Below is a small trained network, with its code and all its weights. Each question gives an input and a class and asks what happens when units are switched off, that is, made to give their printed mean instead of their output.

import numpy as np


def w(rows, s, z=0):
    codes = np.array(rows[::2]) - 128.0
    scale = np.full(codes.shape[1], s)
    scale[-1] = z or s
    return codes * scale


def norm(h):
    return h / np.sqrt((h * h).mean(-1, keepdims=True) + 1e-5)


def f(y):
    return np.maximum(y, 0)


def log_softmax(a):
    a = a - a.max(-1, keepdims=True)
    return a - np.log(np.exp(a).sum(-1, keepdims=True))


def net(x, mask):
    res = np.array(x, float).reshape(1, 8) / 4 @ E
    u = 0
    for l in range(3):
        y = f(norm(res) @ A[l][:, :-1].T + A[l][:, -1])
        res = res + np.where(mask[u : u + 13], y, B[l][:, -1]) @ B[l][:, :-1]
        u += 13
    return log_softmax(norm(res)[-1] @ U[:, :-1].T + U[:, -1])


A, B = {}, {}
E = w([
[120,90,131,149,224,179,80],'x0',
[123,100,167,185,91,140,156],'x1',
[126,128,126,130,127,129,129],'x2',
[143,105,154,86,182,154,254],'x3',
[129,132,130,128,128,129,127],'x4',
[140,125,154,120,131,127,110],'x5',
[119,130,114,133,126,128,140],'x6',
[192,95,84,94,59,210,93],'x7',
],0.0077)
A[0] = w([
[129,192,59,2,203,72,104,110],'L0N0',
[168,220,78,16,161,126,76,123],'L0N1',
[84,134,159,138,142,6,214,112],'L0N2',
[186,160,131,127,173,112,164,194],'L0N3',
[48,113,141,71,160,28,89,51],'L0N4',
[92,75,44,84,218,86,120,139],'L0N5',
[135,51,144,160,57,186,158,115],'L0N6',
[125,147,13,129,125,178,175,163],'L0N7',
[113,88,120,131,119,110,40,169],'L0N8',
[181,237,188,119,99,83,128,187],'L0N9',
[131,146,75,123,56,66,121,104],'L0N10',
[166,123,112,150,235,121,249,83],'L0N11',
[93,171,155,137,115,148,63,6],'L0N12',
],0.0066,0.0023)
B[0] = w([
[102,85,182,159,107,138,188,219],'L0N0',
[107,64,181,254,62,150,158,211],'L0N1',
[159,121,123,127,163,122,87,241],'L0N2',
[99,125,62,125,56,68,106,190],'L0N3',
[164,136,166,86,111,129,86,188],'L0N4',
[174,148,125,210,83,121,134,208],'L0N5',
[106,73,119,152,139,98,108,199],'L0N6',
[156,51,105,135,149,71,111,192],'L0N7',
[107,108,166,135,143,192,154,211],'L0N8',
[207,92,93,175,170,132,143,201],'L0N9',
[73,195,98,162,199,128,168,194],'L0N10',
[48,123,107,89,153,147,101,254],'L0N11',
[59,171,111,118,102,156,106,161],'L0N12',
],0.0068,0.005)
A[1] = w([
[66,119,195,179,137,86,131,66],'L1N0',
[88,167,112,146,135,39,40,72],'L1N1',
[208,113,53,178,108,171,122,9],'L1N2',
[153,91,212,52,142,123,99,246],'L1N3',
[162,253,148,78,23,109,151,156],'L1N4',
[119,79,177,218,162,200,109,213],'L1N5',
[229,93,116,113,143,197,85,145],'L1N6',
[153,214,64,193,153,133,191,216],'L1N7',
[82,121,102,145,162,105,96,116],'L1N8',
[121,144,158,26,136,186,196,27],'L1N9',
[37,124,104,81,127,109,133,89],'L1N10',
[110,123,124,162,133,206,231,121],'L1N11',
[162,84,107,111,67,153,102,101],'L1N12',
],0.0072,0.0014)
B[1] = w([
[157,25,109,43,68,179,172,196],'L1N0',
[60,105,136,53,172,156,125,174],'L1N1',
[130,102,238,48,199,125,69,177],'L1N2',
[136,134,37,207,114,58,88,151],'L1N3',
[164,225,79,102,219,167,181,142],'L1N4',
[212,170,81,188,159,51,138,255],'L1N5',
[110,155,145,70,145,95,142,176],'L1N6',
[186,93,123,120,111,82,141,164],'L1N7',
[186,110,127,146,225,78,129,169],'L1N8',
[3,185,88,58,161,177,103,145],'L1N9',
[213,129,82,180,45,117,28,149],'L1N10',
[112,154,112,143,111,159,106,184],'L1N11',
[131,111,110,39,116,71,183,170],'L1N12',
],0.0064,0.0082)
A[2] = w([
[86,91,74,116,163,46,96,135],'L2N0',
[72,170,139,191,59,76,84,121],'L2N1',
[129,113,180,91,155,115,127,70],'L2N2',
[73,178,114,83,167,129,164,165],'L2N3',
[96,145,137,163,176,100,211,12],'L2N4',
[2,121,100,65,182,119,183,127],'L2N5',
[21,174,205,169,157,61,147,243],'L2N6',
[104,49,142,45,131,110,125,89],'L2N7',
[165,101,131,112,73,206,90,114],'L2N8',
[128,141,127,113,77,80,229,180],'L2N9',
[144,153,124,89,191,145,102,254],'L2N10',
[173,146,50,211,154,114,90,223],'L2N11',
[188,62,150,113,73,81,136,247],'L2N12',
],0.0082,0.0019)
B[2] = w([
[145,151,142,132,12,116,194,244],'L2N0',
[40,62,117,169,96,214,69,149],'L2N1',
[132,110,102,36,71,130,98,146],'L2N2',
[167,190,115,146,128,211,67,153],'L2N3',
[145,83,187,93,147,159,78,167],'L2N4',
[120,105,185,159,56,133,82,188],'L2N5',
[151,15,94,24,159,151,88,165],'L2N6',
[100,171,153,122,70,86,83,190],'L2N7',
[144,23,91,23,149,121,154,147],'L2N8',
[149,194,53,164,215,208,77,187],'L2N9',
[86,255,87,99,111,117,158,185],'L2N10',
[101,210,130,131,80,152,179,254],'L2N11',
[111,117,215,197,143,57,158,233],'L2N12',
],0.0067,0.0081)
U = w([
[146,52,140,37,135,96,100,198],'0',
[37,114,120,94,98,252,81,129],'1',
[139,131,130,148,113,100,132,254],'2',
[152,66,162,180,124,141,148,50],'3',
[139,137,131,142,110,107,139,154],'4',
[183,171,86,139,224,159,124,45],'5',
[119,139,162,131,108,112,143,71],'6',
[149,137,165,138,103,131,132,57],'7',
],0.013,0.0024)

Each question gives the input, the list of numbers given to net, and the class t.
The units are the neurons (one row each of A and B). Each row of codes is followed by its name. A weight is (code - 128) times the scale printed after its matrix; where a second scale follows, it is the last column's (A, B and U).
mask holds one flag per neuron, layer by layer. A switched-off neuron (its flag False) gives its mean, the last column of its row in B, instead of its output. The means were averaged over made-up inputs and are rounded, as every weight is.
A unit's drop is (log p(t) with every unit on - log p(t) with that unit switched off) / (log p(t) with every unit on - log p(t) with every unit switched off).
The circuit of an input: a set's keep is (log p(t) with only the set's units on - log p(t) with every unit switched off) / (log p(t) with every unit on - log p(t) with every unit switched off). Starting from the 12 units with the biggest drops (on a tie, the unit counted first), units are removed one at a time, each time the one whose removal leaves the highest keep (on an exact tie, the one counted first), for as long as the keep stays at least 0.8.
circuit, biggest first: the units of the circuit, biggest drop first
unit that matters most: the unit with the biggest drop
top k neurons: the k neurons with the biggest drops, biggest first
k most important neurons of layer l: the k neurons of layer l with the biggest drops, biggest first
input [3,3,3,2,4,4,-2,-8], class 0: unit that matters most : L2N6
input [-3,1,5,5,0,-6,-7,-8], class 0: top 2 neurons : (L1N5; L2N6)
input [-7,-6,0,8,3,-1,-8,-5], class 1: top 4 neurons : (L1N9; L1N5; L0N11; L2N9)
input [-6,-1,0,-4,4,3,2,7], class 0: circuit, biggest first : (L1N2; L2N8)
input [7,-2,2,2,6,-2,-7,0], class 2: circuit, biggest first : (L1N5; L2N9)
input [8,6,-5,-6,4,-3,-4,-7], class 5: top 3 neurons : (L1N5; L1N8; L0N1)
input [-8,3,3,8,-7,3,-8,7], class 1: circuit, biggest first : (L1N9; L1N5)
input [8,6,3,1,-2,-6,-3,6], class 5: top 2 neurons : (L1N5; L1N0)
input [-8,3,0,8,7,-3,-1,4], class 1: circuit, biggest first : (L1N9; L1N5; L2N9)
input [-7,-2,-1,0,6,0,6,5], class 5: 2 most important neurons of layer 0 : (L0N10; L0N2)
input [-6,-6,-8,-8,5,7,4,-7], class 1: circuit, biggest first : (L1N5; L2N1)
input [1,-8,7,5,-2,0,-5,-1], class 3: top 2 neurons : (L0N1; L0N0)
input [6,3,1,7,-1,3,6,2], class 1: top 3 neurons : (L1N9; L0N11; L2N12)
input [-7,0,-4,-4,-3,-1,-5,-5], class 5: top 4 neurons : (L1N4; L0N11; L0N6; L0N7)
input [8,-3,-2,-8,2,4,-1,8], class 0: unit that matters most : L2N8
input [5,-8,-6,-6,-6,8,-3,2], class 3: circuit, biggest first : (L0N1; L0N0; L0N11)
input [-2,7,5,8,-1,-8,-2,0], class 1: top 3 neurons : (L1N9; L0N11; L0N1)
input [4,-1,-5,7,6,-7,2,7], class 0: 2 most important neurons of layer 2 : (L2N11; L2N9)
input [-2,8,-8,-8,7,5,1,-6], class 1: top 3 neurons : (L2N1; L0N12; L1N1)
input [7,-1,-8,-8,-5,8,4,-4], class 1: unit that matters most : L0N12
input [-3,-1,3,-2,-1,-4,-4,-8], class 0: 2 most important neurons of layer 1 : (L1N1; L1N5)
input [7,-4,-3,-3,-4,-4,-4,-7], class 0: 2 most important neurons of layer 2 : (L2N6; L2N9)
input [-8,2,-1,1,6,-6,-4,0], class 5: top 2 neurons : (L2N9; L1N4)
input [5,-6,0,1,4,-1,7,4], class 2: 2 most important neurons of layer 1 : (L1N5; L1N0)
